[128 = 0]

[140 147 155  99 110 147 154 116 132 142 130 114 108 119 128 153 123 134
 137 124 110 154 100 124 240 129 146 154 104 110 134 115 119 102]	B Cm
[175 230 194  78 129 147 203 122 102 154 109 158 122 122  89 102 140 129
  71 160  94 149  88 151 252 122 137 171  72 116 160 118  40  86]	G sd
[148 130 166 117 117 123 151 114 126 141 132  88 121 139 123 137 128 132
 145 127 111 140 104 126 224 139 142 140 103 128 134 121 141 101]	B Cm
[144 165 146 118 132 134 161 120 120 119 111 126 134 111 129 127 146 123
  93 134 127 115 118 145 180 108 131 140  95 131 159 126  97 106]	G zg
[134 161 173  99 124 155 156 129 116 151 123 101 114 137 120 155 133 135
 114 134 111 150 100 130 238 127 120 156 104 111 127  97 108 111]	B dq
[129 144 144 120 133 135 156 115 136 111 124  98 108 120 151 148 140 131
 126 130 128 140 113 125 219 142 131 141  96 129 137 145 120 103]	B dq
[117 136 163  98 135 157 144 127 116 155 127 166 121 128 124 130 127 144
 105 138 106 147 117 137 176 132 118 138  86 116 118 130 120 148]	B Ns
[162 200 156 118 113 116 188 129 105 136 118 124 120 138 111  95 145 130
 108 132  92 153  91 124 219 110 134 149  90 116 178 105  75  85]	G sd
[120 180 187  68 145 183 156 112 127 126 110 147 123 129 121 114 122 149
  95 150 115 146  94 146 221 152 116 157 112 113 127 133  99  72]	B Cm
[173 185 162 115 119 140 172 112 116 129 120 156 137 130 129  94 135 116
 100 137 126 116 118 144 164 120 131 137 105 115 157 116  70 109]	G sd
[165 185 157 103 134 155 162 120 113 153 115 144 139 129 155 112 129 132
  87 133 111 145 120 147 189 117 136 166 108 118 167 121  72  97]	G sd
[177 231 211  79 126 160 183 131  93 179 106 174 117 132 121 103 139 130
  65 145  87 156  88 157 244 114 112 174  77 101 170 118  38 121]	G sd
[184 179 160 106 127 154 159 127 122 140 125 160 141 114 118 116 126 134
  96 130 120 126 101 145 178 111 134 148 112 111 156 127  74 112]	G sd
[166 196 154 120 125 111 153 135  99 140 126 133 108 129 108 110 137 129
 115 147  97 151 105 131 182 125 128 162  95 125 145 108  95 104]	G zg
[128 160 184  86 131 170 160 108 105 120 119 118 110 137 106 137 140 132
 117 136 112 152  93 134 239 129 116 162  98 124 138 133 117 121]	B dq
[132 153 167  88 128 169 157 120 127 151 200 120 117 148 114 123 133 124
 116 132 119 130  96 137 224 131 124 151 102 118 143 156 109 135]	B Cm

[137 129 159 134 116 120 131 139 162 139 114 114 114 116  98 121 132 116
 157 157 132 137 114 206 137 103 137 124 141 156 107 112 130 116]	(76) fl
[126 131 129 137 110 143 130 118 137 128 132 140 116 123 149 127 130 138
 120 121 120 137 137 121 116 105 125 152 129 167 133 133 131 173]	(75) qq
[129 132 146 119 118 131 130 129 140 125 115 119 130 132 114 136 131 136
 141 161 119 118 135 158 137 119 140 110 142  86 115 114 131 148]	(76) fl
[133 119 134 138 124 183 129 130 158 130 118 131 108 114 117 127 125 115
 144 154 122 145  86 185 152  96 107 142 137 165 145 111 112 156]	(76) ng
[133 133 163 128 117 183 131 131 149 125 112 126  97 118  74 116 141 102
 145 142 126 129  84 169 142 101 150 117 142 118 137 115 130 148]	(76) ng
[123 129 130 122 143  97 137 115 105 123 121 128 133 137 138 105 136 124
 129 117 134 123 183  83  99 112 123 146 121 174 103 138 139  95]	(75) zb
[108 132 120 130 141 135 133 107 117 105 132 134 108 134 164 128 142 133
 111 130 126 113 138 136 113 111 133 152 126 170 124 121 128 144]	(75) zb
[124 133 123 132 136 166 124 114 134 133 119 123 142 133 123 137 140 122
 122 133 135 114 119 104 148 126 147 112 127  93 133 107 131 110]	(71) gj
[141 130 180 132 114 147 129 119 165 126 112 126 118  94 102 117 129 135
 174 149 131 138  99 147 134 105 126 135 141 168 102 119 131 136]	(76) ng
[128 120 123 138 123 173 129 124 152 141 126 136 143 123 123 121 126 143
 148 136 117 117  97 161 140 108 121 110 131 168 135 116 103 132]	(76) fl
[137 136 143 122 160 110 126  86 136 125 139 133 110 136 114 118 137 116
 145 157 139 106 150  52 117 102 131 140 138 149  91 108 133  93]	(71) gj
[135 143 144 124 134 133 124 115 133 133 132 127 125 136 129 144 129 118
 130 122 126 123 143  86 116 116 144 132 126  99 109 124 135 134]	(71) lj
[140 137 141 131 109 113 132 120 111 142 132 132 104 140 128 139 140 132
 112 136 113 137 136  82  93  80 126 196 132 150 100 126 134 133]	(75) qq
[133 130 146 128 117 140 130 122 144 133 122 123 118 127 121 133 131 138
 136 165 128 125 108 170 134 110 139 124 136 120 119 116 127 136]	(76) fl
[127 130 153 133 121 118 159  95 135 116 115 126  98 121 158 124 141 129
 126 141 131 126 153  79  97  79 129 188 125 206  85 133 143 126]	(75) qq
[135 120 124 140 108 141 131 140 151 148 121 120 127 121 123 126 132 114
 135 132 123 117 112 206 152 103 128 127 140 169 114 110 121 138]	(76) fl
[130 133 152 133 116 104 129 107 128 140 125 128  89 131 115 137 140 108
 108 118 130 135 152 111 102  91 137 164 131 158 106 109 133 134]	(75) zb
[123 137 122 131 148 126 133 118 118 118 128 129 126 133 124 140 132 125
 129 120 133 126 144  89 119 132 147 119 123  84 118 119 143 121]	(71) lj
[128 149 154 145 146 119 122 103 132 119 123 122 129 138 134 141 144 128
 138 144 139 126 173  61 105 116 162 134 124  67  84 114 136 108]	(71) lj
[110 130 109 130 135 172 131 104 109 127 118 128 123 123 124 123 129 134
 117 156 141 108  97  68 129 124 136 136 140 112 125 111 128 103]	(71) gj
[140 133 161 128 115 176 127 121 169 127 123 129 116 107 106 114 120 114
 152 155 125 124  98 171 147  97 118 121 127 149 124 120 128 150]	(76) ng
[140 139 169 119 131 138 133 106 146 126 138 140 115 134 120 122 129 141
 142 155 134 114 130  79 125 124 125 114 132 110  99 124 136 137]	(71) gj
[127 121 139 134 115 124 132 148 144 143 122 125 146 109 114 135 128 143
 140 120 134 135  99 156 138 143 122 104 142 111 128 125 142 111]	(76) fl
[123 134 120 135 124 124 136 111 110 122 122 129 112 140 152 132 133 151
 129 180 131 143 116  96 100  96 139 188 140 161 105 107 130 118]	(75) qq
[115 124 118 130 121 103 125 120 119 138 130 117 105 129 132 137 140 109
 124 121 132 135 175 145 107  96 140 166 137 182 118 104 111 102]	(75) zb
[138 125 137 137 120 195 130 146 146 131 117 123 148 120 128 133 131 121
 154 121 118 126 100 170 150 122 119 121 140 130 143 128 131 133]	(76) ng
[137 129 144 129 118  98 138 103 126 129 133 131 110 142 164 136 137 134
 105 143 117 128 169  90 100  89 123 186 116 156  92 124 120 140]	(75) qq
[126 130 157 123 122 164 121 114 155 125 122 139 133 109 118 118 126 125
 149 131 120 118 122 148 142 107 119 113 141 174 131 129 135 149]	(76) ng
[121 135 165 127 136 105 130 102 118 118 114 116 110 124 132 129 143 118
 126 130 137 124 151  75 102 113 138 156 132 129  91 115 141 102]	(75) zb
